Below is a small trained network, with its code and all its weights. Each question gives an input and a target symbol and asks what happens when units are switched off, that is, made to give their printed mean instead of their output.

import numpy as np


def w(rows, s, z=0):
    codes = np.array(rows[::2]) - 128.0
    scale = np.full(codes.shape[1], s)
    scale[-1] = z or s
    return codes * scale


def f(y):
    return y / 2 * (1 + np.tanh(0.7978845608 * (y + 0.044715 * y**3)))


def softmax(a):
    e = np.exp(a - a.max(-1, keepdims=True))
    return e / e.sum(-1, keepdims=True)


def log_softmax(a):
    a = a - a.max(-1, keepdims=True)
    return a - np.log(np.exp(a).sum(-1, keepdims=True))


def net(x, mask):
    ids = ['αβγδζθλμξσφω'.index(c) for c in x.split()]
    T = len(ids)
    res = E[ids] + P[:T]
    q, k, v = (res @ M[0].T for M in (Q, K, V))
    z = softmax(np.where(np.tri(T) > 0, q @ k.T / 3**0.5, -1e9)) @ v
    res = res + np.where(mask[0], z, O[0][:, -1]) @ O[0][:, :-1]
    y = f(res @ A[0][:, :-1].T + A[0][:, -1])
    res = res + np.where(mask[1:13], y, B[0][:, -1]) @ B[0][:, :-1]
    return log_softmax(res[-1] @ U[:, :-1].T + U[:, -1])


Q, K, V, O, A, B = {}, {}, {}, {}, {}, {}
E = w([
[154,124,147,169],'α',
[159,140,160,186],'β',
[120,73,173,197],'γ',
[142,89,165,188],'δ',
[252,171,196,60],'ζ',
[65,15,173,148],'θ',
[165,37,128,112],'λ',
[100,166,213,186],'μ',
[81,100,217,188],'ξ',
[103,26,136,22],'σ',
[37,97,207,108],'φ',
[64,156,165,39],'ω',
],0.018)
P = w([
[113,129,134,147],'0',
[109,113,137,109],'1',
[102,99,159,108],'2',
[124,96,179,110],'3',
[131,89,197,108],'4',
[140,83,213,106],'5',
[149,78,227,91],'6',
[164,78,239,92],'7',
[174,79,251,87],'8',
],0.012)
Q[0] = w([
[168,101,119,125],'head 1',
[181,251,40,102],'head 1',
[154,117,135,166],'head 1',
],0.019)
K[0] = w([
[119,117,176,182],'head 1',
[85,116,6,199],'head 1',
[109,54,204,118],'head 1',
],0.013)
V[0] = w([
[99,140,112,3],'head 1',
[127,21,96,134],'head 1',
[66,124,169,138],'head 1',
],0.021)
O[0] = w([
[55,189,223,60,150],'head 1',
[22,15,222,175,63],'head 1',
[4,138,33,111,255],'head 1',
],0.014,0.0056)
A[0] = w([
[131,227,153,13,77],'neuron 1',
[173,121,28,27,139],'neuron 2',
[92,4,119,2,127],'neuron 3',
[66,64,53,125,60],'neuron 4',
[50,126,113,226,53],'neuron 5',
[111,139,202,113,155],'neuron 6',
[139,109,40,133,117],'neuron 7',
[85,143,47,186,85],'neuron 8',
[210,61,180,216,13],'neuron 9',
[73,112,227,100,2],'neuron 10',
[190,125,114,120,145],'neuron 11',
[167,49,218,51,94],'neuron 12',
],0.0084,0.0074)
B[0] = w([
[112,17,80,177,252],'neuron 1',
[115,204,253,215,181],'neuron 2',
[197,206,155,163,213],'neuron 3',
[147,95,170,64,218],'neuron 4',
[199,124,173,81,204],'neuron 5',
[100,97,36,91,197],'neuron 6',
[117,164,23,59,184],'neuron 7',
[205,144,176,46,195],'neuron 8',
[5,91,95,206,153],'neuron 9',
[225,167,105,183,201],'neuron 10',
[48,126,89,195,175],'neuron 11',
[63,185,91,168,195],'neuron 12',
],0.0061,0.023)
U = w([
[130,86,57,194,42],'α',
[146,110,32,215,244],'β',
[159,16,65,153,3],'γ',
[133,27,56,163,24],'δ',
[252,129,135,204,143],'ζ',
[179,41,185,131,138],'θ',
[108,45,140,216,216],'λ',
[184,211,34,107,9],'μ',
[255,95,92,46,203],'ξ',
[102,165,192,172,131],'σ',
[108,181,173,25,112],'φ',
[16,138,42,143,169],'ω',
],0.0051,0.0048)

Each question gives the input, a string of symbols that net reads in full, and the target symbol t.
The units are the heads (3 rows each of Q, K, V and O) and the neurons (one row each of A and B). Each row of codes is followed by its name. A weight is (code - 128) times the scale printed after its matrix; where a second scale follows, it is the last column's (O, A, B and U).
mask holds one flag per unit, heads first, then neurons. A switched-off unit (its flag False) gives its mean, the last column of its rows in O or B, instead of its output. The means were averaged over made-up inputs and are rounded, as every weight is.
A unit's drop is (log p(t) with every unit on - log p(t) with that unit switched off) / (log p(t) with every unit on - log p(t) with every unit switched off).
The circuit of an input: a set's keep is (log p(t) with only the set's units on - log p(t) with every unit switched off) / (log p(t) with every unit on - log p(t) with every unit switched off). Starting from the 12 units with the biggest drops (on a tie, the unit counted first), units are removed one at a time, each time the one whose removal leaves the highest keep (on an exact tie, the one counted first), for as long as the keep stays at least 0.8.
circuit, biggest first: the units of the circuit, biggest drop first
k most important neurons: the k neurons with the biggest drops, biggest first
drop when u is switched off: that unit's drop, to one decimal
input β ω α μ, target ω: circuit, biggest first	head 1; neuron 1
input β α θ γ, target θ: 3 most important neurons	neuron 5; neuron 4; neuron 8
input ζ ξ ω θ α γ ξ β β, target ξ: most important neuron	neuron 8
input α β β β β β, target β: 2 most important neurons	neuron 9; neuron 7
input ζ β λ, target ζ: circuit, biggest first	head 1; neuron 2
input α β θ σ β λ λ μ λ, target μ: circuit, biggest first	head 1; neuron 7
input μ μ ξ ζ, target μ: 3 most important neurons	neuron 7; neuron 1; neuron 2
input ζ λ β ζ, target λ: circuit, biggest first	head 1; neuron 9
input φ β ζ μ ζ, target μ: 3 most important neurons	neuron 1; neuron 7; neuron 9
input β β ξ, target ξ: 3 most important neurons	neuron 8; neuron 5; neuron 4
input σ λ λ θ ξ β ξ μ, target ξ: 2 most important neurons	neuron 8; neuron 12
input φ β λ μ, target μ: 2 most important neurons	neuron 1; neuron 7
input β β ξ μ ξ θ, target ξ: 2 most important neurons	neuron 8; neuron 4
input φ β ξ, target φ: 3 most important neurons	neuron 1; neuron 10; neuron 8
input β θ ω β ξ μ ξ ξ α, target ξ: 2 most important neurons	neuron 8; neuron 4
input ζ ω β, target ζ: 2 most important neurons	neuron 7; neuron 2
input β γ ζ, target β: drop when neuron 10 is switched off	-0.1
input α β ξ β, target ξ: drop when neuron 10 is switched off	0.0
input β ξ φ θ λ, target φ: drop when neuron 1 is switched off	0.3
